Below is a small trained network, with its code and all its weights. Each question gives an input and a class and asks what happens when units are switched off, that is, made to give their printed mean instead of their output.

import numpy as np


def w(rows, s, z=0):
    codes = np.array(rows[::2]) - 128.0
    scale = np.full(codes.shape[1], s)
    scale[-1] = z or s
    return codes * scale


def f(y):
    return np.maximum(y, 0)


def log_softmax(a):
    a = a - a.max(-1, keepdims=True)
    return a - np.log(np.exp(a).sum(-1, keepdims=True))


def net(x, mask):
    res = np.array(x, float).reshape(1, 5) / 4 @ E
    y = f(res @ A[0][:, :-1].T + A[0][:, -1])
    res = res + np.where(mask, y, B[0][:, -1]) @ B[0][:, :-1]
    return log_softmax(res[-1] @ U[:, :-1].T + U[:, -1])


A, B = {}, {}
E = w([
[156,192,144,182,2,218,82],'x0',
[50,72,91,241,93,137,221],'x1',
[83,160,36,91,41,84,171],'x2',
[121,69,40,121,114,240,93],'x3',
[197,163,113,24,104,201,206],'x4',
],0.0099)
A[0] = w([
[119,156,143,182,102,90,52,254],'neuron 0',
[167,151,115,82,207,166,44,200],'neuron 1',
[154,143,243,121,146,57,116,207],'neuron 2',
[57,160,106,186,115,113,123,184],'neuron 3',
[86,12,107,103,117,177,200,205],'neuron 4',
[123,89,96,152,178,119,154,139],'neuron 5',
],0.011,0.0042)
B[0] = w([
[70,41,148,63,85,173,121,209],'neuron 0',
[144,134,130,99,196,182,90,230],'neuron 1',
[150,114,238,159,139,56,195,242],'neuron 2',
[113,98,113,138,95,133,144,210],'neuron 3',
[201,162,60,245,96,74,91,252],'neuron 4',
[110,147,123,174,100,164,114,191],'neuron 5',
],0.013)
U = w([
[11,33,106,144,133,136,118,2],'0',
[174,162,111,54,194,178,121,86],'1',
[131,82,218,121,199,96,106,90],'2',
[92,150,110,134,151,68,241,124],'3',
[114,140,151,84,39,151,116,138],'4',
[155,126,66,166,104,111,94,219],'5',
],0.013,0.0031)

Each question gives the input, the list of numbers given to net, and the class t.
The units are the neurons (one row each of A and B). Each row of codes is followed by its name. A weight is (code - 128) times the scale printed after its matrix; where a second scale follows, it is the last column's (A, B and U).
mask holds one flag per neuron, in row order. A switched-off neuron (its flag False) gives its mean, the last column of its row in B, instead of its output. The means were averaged over made-up inputs and are rounded, as every weight is.
A unit's drop is (log p(t) with every unit on - log p(t) with that unit switched off) / (log p(t) with every unit on - log p(t) with every unit switched off).
The circuit of an input: a set's keep is (log p(t) with only the set's units on - log p(t) with every unit switched off) / (log p(t) with every unit on - log p(t) with every unit switched off). Starting from all 6 units, units are removed one at a time, each time the one whose removal leaves the highest keep (on an exact tie, the one counted first), for as long as the keep stays at least 0.8.
units of the circuit, in order: the units of the circuit, biggest drop first
k most important neurons: the k neurons with the biggest drops, biggest first
drop when u is switched off: that unit's drop, to one decimal
input [5,3,8,5,-4], class 0: units of the circuit, in order : neuron 0
input [1,-7,6,-3,1], class 2: 2 most important neurons : neuron 2; neuron 4
input [-8,1,3,-1,5], class 5: 2 most important neurons : neuron 4; neuron 2
input [-5,-3,-6,5,0], class 1: 2 most important neurons : neuron 1; neuron 2
input [0,1,5,-4,-3], class 0: units of the circuit, in order : neuron 0; neuron 4
input [-1,7,-3,-4,4], class 5: 2 most important neurons : neuron 4; neuron 2
input [-7,8,-4,-8,-6], class 3: 2 most important neurons : neuron 2; neuron 1
input [8,-1,2,-8,-6], class 0: 2 most important neurons : neuron 0; neuron 3
input [-5,3,-3,-1,3], class 5: 3 most important neurons : neuron 4; neuron 2; neuron 5
input [2,0,-3,5,-4], class 0: 3 most important neurons : neuron 4; neuron 0; neuron 2
input [5,-1,4,5,6], class 5: drop when neuron 0 is switched off : 0.4
input [7,0,3,6,-2], class 4: drop when neuron 0 is switched off : 0.1
input [-5,-6,8,3,-5], class 0: drop when neuron 2 is switched off : 0.6
input [1,-8,0,6,-5], class 1: units of the circuit, in order : neuron 1
input [8,-6,2,-7,3], class 2: drop when neuron 2 is switched off : 0.7
